Below are the code and all the weights of a small trained network. Each question names an input and a class and asks about switching units off, where a switched-off unit gives its printed mean instead of its output.

import numpy as np


def w(rows, s, z=0):
    codes = np.array(rows[::2]) - 128.0
    scale = np.full(codes.shape[1], s)
    scale[-1] = z or s
    return codes * scale


def norm(h):
    return h / np.sqrt((h * h).mean(-1, keepdims=True) + 1e-5)


def f(y):
    return np.maximum(y, 0)


def log_softmax(a):
    a = a - a.max(-1, keepdims=True)
    return a - np.log(np.exp(a).sum(-1, keepdims=True))


def net(x, mask):
    res = np.array(x, float).reshape(1, 8) / 4 @ E
    u = 0
    for l in range(2):
        y = f(norm(res) @ A[l][:, :-1].T + A[l][:, -1])
        res = res + np.where(mask[u : u + 10], y, B[l][:, -1]) @ B[l][:, :-1]
        u += 10
    return log_softmax(norm(res)[-1] @ U[:, :-1].T + U[:, -1])


A, B = {}, {}
E = w([
[132,215,126,86,47,145,174],'x0',
[49,17,140,90,79,117,138],'x1',
[196,102,76,155,120,58,149],'x2',
[157,81,109,52,187,205,136],'x3',
[122,188,83,171,136,148,163],'x4',
[170,135,111,186,38,224,59],'x5',
[61,227,23,102,141,94,146],'x6',
[158,118,2,58,122,138,102],'x7',
],0.0055)
A[0] = w([
[66,209,48,86,96,124,166,4],'0.n1',
[1,134,126,74,72,152,95,135],'0.n2',
[166,136,98,201,185,139,162,154],'0.n3',
[79,160,51,117,148,171,139,101],'0.n4',
[166,98,123,74,166,133,44,43],'0.n5',
[134,90,127,115,86,116,252,149],'0.n6',
[94,190,61,116,133,107,186,216],'0.n7',
[108,19,48,65,204,137,121,170],'0.n8',
[98,123,209,144,89,130,127,112],'0.n9',
[86,100,98,125,102,113,96,156],'0.n10',
],0.0076,0.0024)
B[0] = w([
[150,59,191,115,75,100,118,202],'0.n1',
[2,175,102,64,108,109,91,214],'0.n2',
[82,135,137,55,106,153,113,184],'0.n3',
[143,121,101,111,134,158,140,189],'0.n4',
[180,136,93,191,71,4,122,174],'0.n5',
[148,160,115,102,135,115,73,192],'0.n6',
[193,112,96,160,153,133,162,226],'0.n7',
[158,59,134,100,79,122,181,255],'0.n8',
[180,92,163,188,168,115,130,189],'0.n9',
[165,138,129,111,137,143,194,173],'0.n10',
],0.0078,0.0057)
A[1] = w([
[195,122,10,201,97,65,90,85],'1.n1',
[129,34,186,190,102,148,120,101],'1.n2',
[159,160,97,150,160,255,124,92],'1.n3',
[150,127,85,134,31,193,90,31],'1.n4',
[134,176,69,158,40,56,117,151],'1.n5',
[76,129,215,172,133,120,118,254],'1.n6',
[173,58,186,153,171,163,84,124],'1.n7',
[186,153,65,194,135,117,70,98],'1.n8',
[81,125,187,107,218,53,188,122],'1.n9',
[125,93,166,119,220,64,137,104],'1.n10',
],0.0087,0.0036)
B[1] = w([
[136,142,180,169,156,93,132,255],'1.n1',
[241,51,125,117,45,147,105,225],'1.n2',
[94,145,111,174,185,159,90,171],'1.n3',
[55,254,88,79,157,217,133,194],'1.n4',
[99,101,196,132,170,82,207,246],'1.n5',
[143,106,183,127,110,74,22,238],'1.n6',
[103,105,147,112,37,54,39,216],'1.n7',
[87,122,149,128,128,113,117,190],'1.n8',
[109,191,114,148,148,228,49,217],'1.n9',
[113,241,70,135,136,207,145,204],'1.n10',
],0.0083,0.0054)
U = w([
[145,108,168,202,128,24,239,111],'0',
[248,29,173,131,14,124,55,244],'1',
[56,201,189,164,125,160,15,112],'2',
[45,91,61,1,53,168,177,100],'3',
[169,165,53,177,197,225,176,1],'4',
],0.011,0.0033)

Each question gives the input, the list of numbers given to net, and the class t.
The units are the neurons (one row each of A and B). Each row of codes is followed by its name. A weight is (code - 128) times the scale printed after its matrix; where a second scale follows, it is the last column's (A, B and U).
mask holds one flag per neuron, layer by layer. A switched-off neuron (its flag False) gives its mean, the last column of its row in B, instead of its output. The means were averaged over made-up inputs and are rounded, as every weight is.
A unit's drop is (log p(t) with every unit on - log p(t) with that unit switched off) / (log p(t) with every unit on - log p(t) with every unit switched off).
The circuit of an input: a set's keep is (log p(t) with only the set's units on - log p(t) with every unit switched off) / (log p(t) with every unit on - log p(t) with every unit switched off). Starting from the 12 units with the biggest drops (on a tie, the unit counted first), units are removed one at a time, each time the one whose removal leaves the highest keep (on an exact tie, the one counted first), for as long as the keep stays at least 0.8.
units of the circuit, in order: the units of the circuit, biggest drop first
most important unit: the unit with the biggest drop
k most important neurons: the k neurons with the biggest drops, biggest first
top k neurons in layer l: the k neurons of layer l with the biggest drops, biggest first
drop when u is switched off: that unit's drop, to one decimal
input [1,8,-6,-7,2,-6,-7,-2], class 2: most important unit	1.n9
input [-4,-5,-8,5,-5,4,8,5], class 3: units of the circuit, in order	[0.n8 1.n9]
input [0,-1,-6,-7,6,3,6,5], class 3: units of the circuit, in order	[1.n6 1.n9]
input [2,-3,7,2,2,-1,4,7], class 0: units of the circuit, in order	[1.n1 1.n5]
input [-8,5,2,5,6,3,4,-3], class 3: top 2 neurons in layer 1	[1.n6 1.n1]
input [2,2,0,-6,8,2,-4,0], class 0: top 4 neurons in layer 1	[1.n5 1.n9 1.n1 1.n7]
input [2,-3,6,-6,4,5,0,-6], class 0: 4 most important neurons	[1.n5 1.n9 0.n1 1.n7]
input [6,-7,1,4,8,-4,5,-7], class 4: 2 most important neurons	[0.n7 0.n5]
input [7,0,5,0,1,-5,0,-6], class 2: 2 most important neurons	[1.n9 0.n8]
input [2,6,6,-4,2,-4,5,-7], class 2: 3 most important neurons	[1.n9 0.n8 0.n5]
input [-5,-2,1,4,1,-1,7,5], class 1: top 2 neurons in layer 0	[0.n8 0.n1]
input [-7,-4,1,-1,0,-8,-3,-4], class 2: top 2 neurons in layer 1	[1.n10 1.n9]
input [7,-4,-1,-4,4,-8,-3,-4], class 2: top 2 neurons in layer 1	[1.n9 1.n6]
input [-2,-5,0,3,5,-8,-7,4], class 3: most important unit	0.n3
input [7,5,0,4,3,4,0,-3], class 3: 3 most important neurons	[1.n1 1.n9 0.n2]
input [-2,6,8,0,-5,8,2,7], class 0: top 2 neurons in layer 0	[0.n5 0.n1]
input [3,-3,-1,5,-2,-1,3,-1], class 4: top 4 neurons in layer 0	[0.n7 0.n9 0.n4 0.n8]
input [4,3,2,-3,8,4,2,-4], class 0: top 2 neurons in layer 1	[1.n5 1.n9]
input [-7,3,5,-4,6,-2,-2,6], class 0: top 2 neurons in layer 0	[0.n1 0.n9]
input [0,-5,3,-6,1,7,5,1], class 0: units of the circuit, in order	[1.n5]
input [8,-4,-8,-1,0,-2,-4,6], class 3: top 3 neurons in layer 0	[0.n1 0.n2 0.n9]
input [-3,-8,0,-5,4,-8,0,-2], class 4: top 2 neurons in layer 0	[0.n7 0.n2]
input [1,0,-2,1,5,-6,-6,-5], class 2: top 2 neurons in layer 1	[1.n9 1.n10]
input [7,-8,4,6,1,6,-1,-8], class 2: drop when 0.n8 is switched off	0.1
input [-2,1,6,-5,-2,7,8,-6], class 0: drop when 1.n5 is switched off	0.2
input [-1,0,4,5,-6,2,6,3], class 0: drop when 0.n5 is switched off	0.3
